Here is a tiny trained network, its code and every weight. The questions are about switching its units off for an input and a class, where a switched-off unit gives its printed mean instead of its output.

import numpy as np


def w(rows, s, z=0):
    codes = np.array(rows[::2]) - 128.0
    scale = np.full(codes.shape[1], s)
    scale[-1] = z or s
    return codes * scale


def f(y):
    return y / 2 * (1 + np.tanh(0.7978845608 * (y + 0.044715 * y**3)))


def log_softmax(a):
    a = a - a.max(-1, keepdims=True)
    return a - np.log(np.exp(a).sum(-1, keepdims=True))


def net(x, mask):
    res = np.array(x, float).reshape(1, 8) / 4 @ E
    y = f(res @ A[0][:, :-1].T + A[0][:, -1])
    res = res + np.where(mask, y, B[0][:, -1]) @ B[0][:, :-1]
    return log_softmax(res[-1] @ U[:, :-1].T + U[:, -1])


A, B = {}, {}
E = w([
[125,130,126,131,125,127,128],'x0',
[31,110,242,199,179,150,141],'x1',
[149,184,212,104,49,98,207],'x2',
[132,126,131,121,132,131,131],'x3',
[127,130,124,126,127,130,127],'x4',
[131,76,111,126,197,35,187],'x5',
[209,133,120,255,139,142,152],'x6',
[131,131,129,125,129,128,130],'x7',
],0.0085)
A[0] = w([
[121,162,148,125,85,206,78,99],'N1',
[70,108,200,161,166,153,133,10],'N2',
[62,105,140,51,136,86,108,57],'N3',
[52,116,206,126,170,161,135,37],'N4',
[67,142,152,36,126,120,68,34],'N5',
[74,113,192,169,157,153,139,54],'N6',
[173,136,103,255,150,168,149,34],'N7',
[128,183,208,105,58,117,210,111],'N8',
[118,95,92,150,183,166,64,74],'N9',
[88,104,88,100,173,149,66,66],'N10',
[92,82,71,147,178,168,57,82],'N11',
[116,164,149,126,91,189,65,92],'N12',
[114,168,144,138,94,193,70,74],'N13',
[59,115,143,33,120,124,101,2],'N14',
[118,72,80,139,160,154,67,114],'N15',
[121,153,148,125,91,206,76,71],'N16',
[67,114,187,176,158,141,128,59],'N17',
[128,58,116,118,168,34,181,179],'N18',
[120,74,138,122,180,28,175,126],'N19',
],0.0073,0.0014)
B[0] = w([
[92,161,103,145,191,193,123,193],'N1',
[184,148,72,55,78,147,105,205],'N2',
[172,106,172,195,183,97,94,193],'N3',
[162,121,99,92,75,112,99,206],'N4',
[169,101,165,185,138,71,76,206],'N5',
[174,120,72,42,57,132,83,202],'N6',
[198,58,196,171,114,27,98,255],'N7',
[14,82,167,106,99,122,212,243],'N8',
[45,67,183,90,84,91,255,219],'N9',
[108,90,166,116,90,77,153,203],'N10',
[54,94,138,93,93,127,225,244],'N11',
[85,198,101,176,194,199,107,185],'N12',
[89,173,119,161,180,167,120,182],'N13',
[236,36,212,224,133,12,65,201],'N14',
[75,106,137,95,84,131,171,220],'N15',
[88,183,112,160,197,206,110,184],'N16',
[197,149,59,80,62,149,84,206],'N17',
[78,229,80,144,192,250,85,228],'N18',
[64,245,101,168,209,240,81,217],'N19',
],0.0066,0.005)
U = w([
[70,204,103,187,216,195,87,69],'0',
[45,90,173,96,82,115,254,9],'1',
[193,82,186,226,136,75,73,225],'2',
[197,143,17,16,54,136,75,170],'3',
],0.0095,0.0013)

Each question gives the input, the list of numbers given to net, and the class t.
The units are the neurons (one row each of A and B). Each row of codes is followed by its name. A weight is (code - 128) times the scale printed after its matrix; where a second scale follows, it is the last column's (A, B and U).
mask holds one flag per neuron, in row order. A switched-off neuron (its flag False) gives its mean, the last column of its row in B, instead of its output. The means were averaged over made-up inputs and are rounded, as every weight is.
A unit's drop is (log p(t) with every unit on - log p(t) with that unit switched off) / (log p(t) with every unit on - log p(t) with every unit switched off).
The circuit of an input: a set's keep is (log p(t) with only the set's units on - log p(t) with every unit switched off) / (log p(t) with every unit on - log p(t) with every unit switched off). Starting from the 12 units with the biggest drops (on a tie, the unit counted first), units are removed one at a time, each time the one whose removal leaves the highest keep (on an exact tie, the one counted first), for as long as the keep stays at least 0.8.
units of the circuit, in order: the units of the circuit, biggest drop first
top k neurons: the k neurons with the biggest drops, biggest first
drop when u is switched off: that unit's drop, to one decimal
input [-2,1,-5,2,-6,6,-6,-6], class 0: units of the circuit, in order : N19
input [-3,4,4,-7,-1,6,5,-4], class 0: top 2 neurons : N19, N18
input [0,2,2,8,1,3,-3,6], class 0: units of the circuit, in order : N19, N9
input [-7,-8,-2,1,7,-6,-8,1], class 2: top 2 neurons : N14, N5
input [7,-4,-4,8,-8,4,-6,0], class 2: top 2 neurons : N14, N3
input [-1,-3,3,4,0,5,-6,4], class 2: units of the circuit, in order : N14, N3
input [7,6,-8,3,4,0,7,2], class 1: top 2 neurons : N9, N11
input [2,-2,-8,0,0,2,8,-4], class 1: units of the circuit, in order : N9, N11
input [-4,7,4,-3,-3,8,8,2], class 0: top 3 neurons : N19, N18, N14
input [-7,8,0,0,-6,-5,-7,-1], class 3: top 3 neurons : N2, N6, N17
input [-7,4,-1,-3,7,-6,-8,2], class 2: top 2 neurons : N14, N5
input [-2,6,-6,-1,-5,-2,3,0], class 1: top 2 neurons : N9, N11
input [7,-3,5,-5,6,4,-6,2], class 2: top 2 neurons : N14, N3
input [6,-5,7,-3,6,-5,2,-8], class 1: units of the circuit, in order : N8
input [7,-5,0,-2,6,-5,-5,-7], class 0: drop when N12 is switched off : 0.2
input [-4,7,-8,6,5,-5,1,5], class 1: drop when N11 is switched off : 0.3
input [6,5,-2,6,6,3,-8,7], class 2: drop when N14 is switched off : 0.2
input [4,-5,-7,-5,1,1,2,-2], class 1: drop when N1 is switched off : 0.0
